[[ 35.4 -20.3   1.8  37.3  34.5  -5.1]
 [ 20.8  -7.3  48.8   7.7  -0.2   2.1]
 [ 32.6 -30.6  -9.6  32.4  48.8 -18.9]] ⇒ 32.4

[[-34.2  19.2  39.2  -2.7 -30.2 -26.6  64.8]
 [ -8.6 -13.2  21.2  10.7  -4.1 -47.5 -21.2]] ⇒ -4.1

[[-50.4  35.3  20.9  -0.1]
 [ 17.7  10.1  43.3 -38.7]] ⇒ 10.1

[[-46.4 -13.4  20.6  18.1  32.6  42.0]
 [ 21.9 -28.2 -24.3  26.0  21.3 -17.0]] ⇒ 26.0

[-51.5 -17.9  38.8  55.8] ⇒ -17.9

[-57.1  21.9 -12.8  17.6  19.7 -39.3] ⇒ 17.6

[[ 17.9 -22.4 -54.9  48.9  -9.9  29.1]
 [  8.5 -11.1 -29.0  26.3  -5.0  15.8]] ⇒ 26.3

[-21.7 -59.8  -9.3  35.4 -29.7 -31.6] ⇒ 35.4
---
[[ 14.9  -2.8   0.6   8.2   2.5  12.3 -14.2   4.0  -3.5 -19.2 -14.3 -10.9]
 [  3.5  15.0  15.4  -9.3  11.6  -5.2   9.5  10.4  14.0   0.7  -8.7   5.0]
 [-23.8 -25.5 -26.0 -23.3 -38.5  31.6  26.2 -49.7 -26.5  22.4  38.4  28.7]
 [ -2.4  -9.3  -6.6 -15.4 -30.5  24.8   5.2 -22.0  -8.6   1.6  30.4  10.6]
 [ -5.1  16.2  10.6 -10.5  14.9 -13.5  11.7   8.4  13.2  11.4  -8.6
    6.5]] ==> 28.7

[[ -1.5   2.4   4.1   0.3  -3.4   1.2  -2.3   2.8  -2.4   8.0  -3.0   5.2
   -1.3   2.4  -3.1]
 [-33.8 -12.9  38.1  13.8  -1.1  18.3 -44.4   3.5 -28.7  41.4 -13.5  55.9
    9.7   6.6 -13.8]
 [ -9.8   3.6  14.8   3.4  -8.6   4.8 -10.8   7.2  -9.1  22.5  -8.9  18.7
   -2.0   5.7 -10.1]
 [-33.5 -12.7  37.7  13.8  -1.3  17.8 -44.1   3.9 -28.1  41.2 -13.7  55.1
    9.5   6.8 -13.8]
 [ -1.2  -4.4  -7.9   1.9   5.2  -2.2   3.9  -5.7   3.2 -15.4   5.5 -10.0
    2.2  -4.3   4.4]
 [ -6.9   4.1  11.3   2.1  -7.8   3.8  -7.7   6.2  -7.1  18.8  -7.5  14.7
   -2.3   5.0  -8.1]
 [-22.2  -2.9 -35.2  12.3   1.9  -8.6  25.7 -29.6   3.5 -38.8   9.9 -57.2
   -2.4  -8.2   1.9]
 [-25.3  -1.6 -38.8  13.4   0.3  -8.9  29.0 -33.2   2.9 -39.4   9.5 -64.2
   -3.9  -7.7   0.9]
 [-30.5  -9.5  35.2  12.4  -3.4  16.0 -38.9   5.3 -25.4  39.4 -13.2  50.3
    7.3   7.0 -14.0]
 [ -8.4   3.7  13.0   2.8  -8.3   4.2  -9.0   6.7  -8.2  20.9  -8.1  16.7
   -2.3   5.3  -9.1]
 [  0.2   0.5   1.0  -0.1  -0.7   0.2  -0.5   0.7  -0.3   1.7  -0.4   1.1
   -0.2   0.4  -0.6]
 [-14.1  -5.3 -25.9   9.1   5.1  -6.8  17.3 -20.4   4.4 -35.3  10.3 -39.4
    0.3  -8.5   4.2]] ==> -9.1

[[-25.1 -28.8  -0.8  -2.4  -3.5  -1.1 -10.8  -6.0  -1.5   1.1 -12.0  -7.1
   -3.8 -12.3  -5.6]
 [-10.3  -9.6 -14.5 -10.1 -10.2 -10.1  18.3   6.2  -7.8  -6.6  38.3  21.0
   -2.9   1.4  35.9]
 [-10.1  -9.1 -13.2  -8.8  -6.4  -8.7  31.3   6.2  -4.5 -11.8  22.8  26.4
  -18.1   1.5  41.4]
 [-25.4 -32.8   2.5  -1.5  -4.3  -0.8 -15.5  -5.1  -1.9   6.0 -17.2  -4.6
    4.5 -10.9 -17.7]
 [ -8.6 -17.2 -22.2 -13.3 -13.2 -14.6  27.1   5.2 -11.7 -19.0  -5.7  17.6
    5.6   5.2  34.2]
 [  4.9  -4.7 -24.6 -16.9 -21.1 -20.0   1.2  16.8 -14.7 -10.2  44.7  32.8
   29.5  10.7  11.5]
 [-21.8 -30.6 -21.1 -12.0 -10.7 -11.0  -1.1  11.5  -4.8 -15.2   3.4  -0.1
   -9.1 -12.7  -3.5]
 [-10.1 -23.4 -30.3 -18.2 -22.3 -21.4  -5.3  26.2 -15.0 -14.5  46.0  24.9
   29.8   0.6   7.7]
 [ -8.5 -13.7 -21.2 -12.4 -11.1 -12.5 -14.4   5.0 -10.1 -16.7   2.7  24.4
   15.1   2.9   8.7]
 [ -2.7 -13.7 -18.4  -9.6  -9.1 -11.6  21.6  26.1  -3.0 -13.6  17.8   3.4
  -10.4  -1.1   9.1]
 [-13.1 -18.9 -21.1 -11.1  -5.9  -8.9  -6.6  13.2   0.5 -16.7  14.2   0.7
  -21.1 -10.4  -5.4]
 [  2.3  -1.6 -30.5 -18.9 -18.3 -19.4  -6.6  16.0 -11.1 -17.3  55.5  40.9
   13.4   5.1   8.5]] ==> 9.1

[[  3.8   4.2   4.2  -3.5  -8.2   2.3   3.7   4.7  -5.1 -11.6  -8.7  -0.3
    5.3  -4.2]
 [  1.7  15.2   4.2  30.6 -49.8   9.4  31.9   7.5 -54.0  -7.9 -55.3 -10.0
   36.3 -26.8]
 [ 10.5   3.0  -8.6 -14.9  19.1  -6.2 -10.3 -11.3  24.1  -6.1  22.8  -2.9
  -12.3   1.9]
 [  6.8   0.8  14.2 -26.1   0.0   2.1  -6.1  15.2  14.0 -28.8   4.0   9.3
   -0.1   3.7]
 [  7.2   1.6  13.7 -25.2  -0.6   1.1  -5.5  15.2  13.3 -28.9   1.7   9.9
    0.8   3.2]
 [  6.1   1.7  13.4 -22.3  -2.1   2.5  -3.3  13.8  11.6 -27.8   1.3   9.3
    0.2   2.4]
 [ -4.8   2.6  -8.7  26.3 -12.6   1.0  11.8  -9.5 -22.2  19.2 -17.2  -9.8
    8.0  -8.0]
 [ -9.3  -0.6   2.0  20.2 -19.9   5.1  11.9   3.8 -27.0  11.3 -24.2  -3.4
   12.6  -6.3]
 [  7.9  15.5 -20.4  39.3 -27.9   2.2  27.3 -22.5 -38.0  16.0 -30.4 -23.2
   21.0 -27.7]] ==> -8.0

[[ 44.1  -2.6 -19.4   7.3 -10.4  -9.1]
 [-13.2 -20.9  34.0  27.3 -26.2   7.0]
 [ 48.9 -22.4  -9.4  -1.1  22.4   5.6]
 [  0.8 -25.2  33.1  21.9   8.0  17.5]
 [ 21.5  14.1  29.9  28.6  -5.1  23.4]
 [-16.0   2.1  16.2  47.8   6.8  -3.8]
 [ 21.2 -44.0 -10.7  -3.5 -10.1 -12.7]
 [ 15.5 -12.7 -34.8  22.2  14.9 -30.9]] ==> -3.8
---
 29   19   14   28   -2
 27   24   19   26   -3
-23   -3  -34  -16  -37
ans = -16

 241   117   844   563  -746   -72  -530
 -90   260   -64   152   281   131  -203
 180    23  -212    40   217  -260   369
ans = -260

373  921  422  666  533  476
548  298  445  468  521  400
 84  665  729  129  426  448
ans = 426

52  62  52  63  52  47
48  52  64  41  51  44
69  77  46  55  18  97
ans = 18

86  61  65  35  78
55  49  75  70  49
92  56  52   7  94
ans = 7

 15   14   27   32
 33   -8   25   38
-29  -40  -12   15
ans = -12
---
[ 15.1  13.2  16.3  18.4   4.9  -3.9 -15.7] ==> 18.4

[ 0.4  0.7 -1.0 -0.1  0.1  1.2] ==> -0.1

[[-0.23  0.03  0.11 -0.12  0.12  0.16]
 [ 0.08  0.21 -0.03  0.17  0.09  0.10]
 [-0.19  0.02  0.21 -0.14 -0.24 -0.20]] ==> -0.12

[ 0.122  0.180 -0.065 -0.204  0.137  0.189 -0.042] ==> -0.204

[ 0.04  0.09 -0.01 -0.19  0.18  0.01  0.14] ==> -0.19

[-1.0 -0.3 -1.5  1.2 -0.4 -1.1] ==> 1.2

[[  8.4   9.9  19.3   4.6]
 [  3.0 -17.3  14.4  -1.9]] ==> 4.6

[ 10.82  -2.67  16.58  -1.74 -12.02] ==> -1.74

[[-164.4  -55.0   12.2   67.1  -55.6  -51.0   26.4]
 [-140.7  -11.7  122.3    6.6    2.1   76.8   59.0]] ==> 67.1
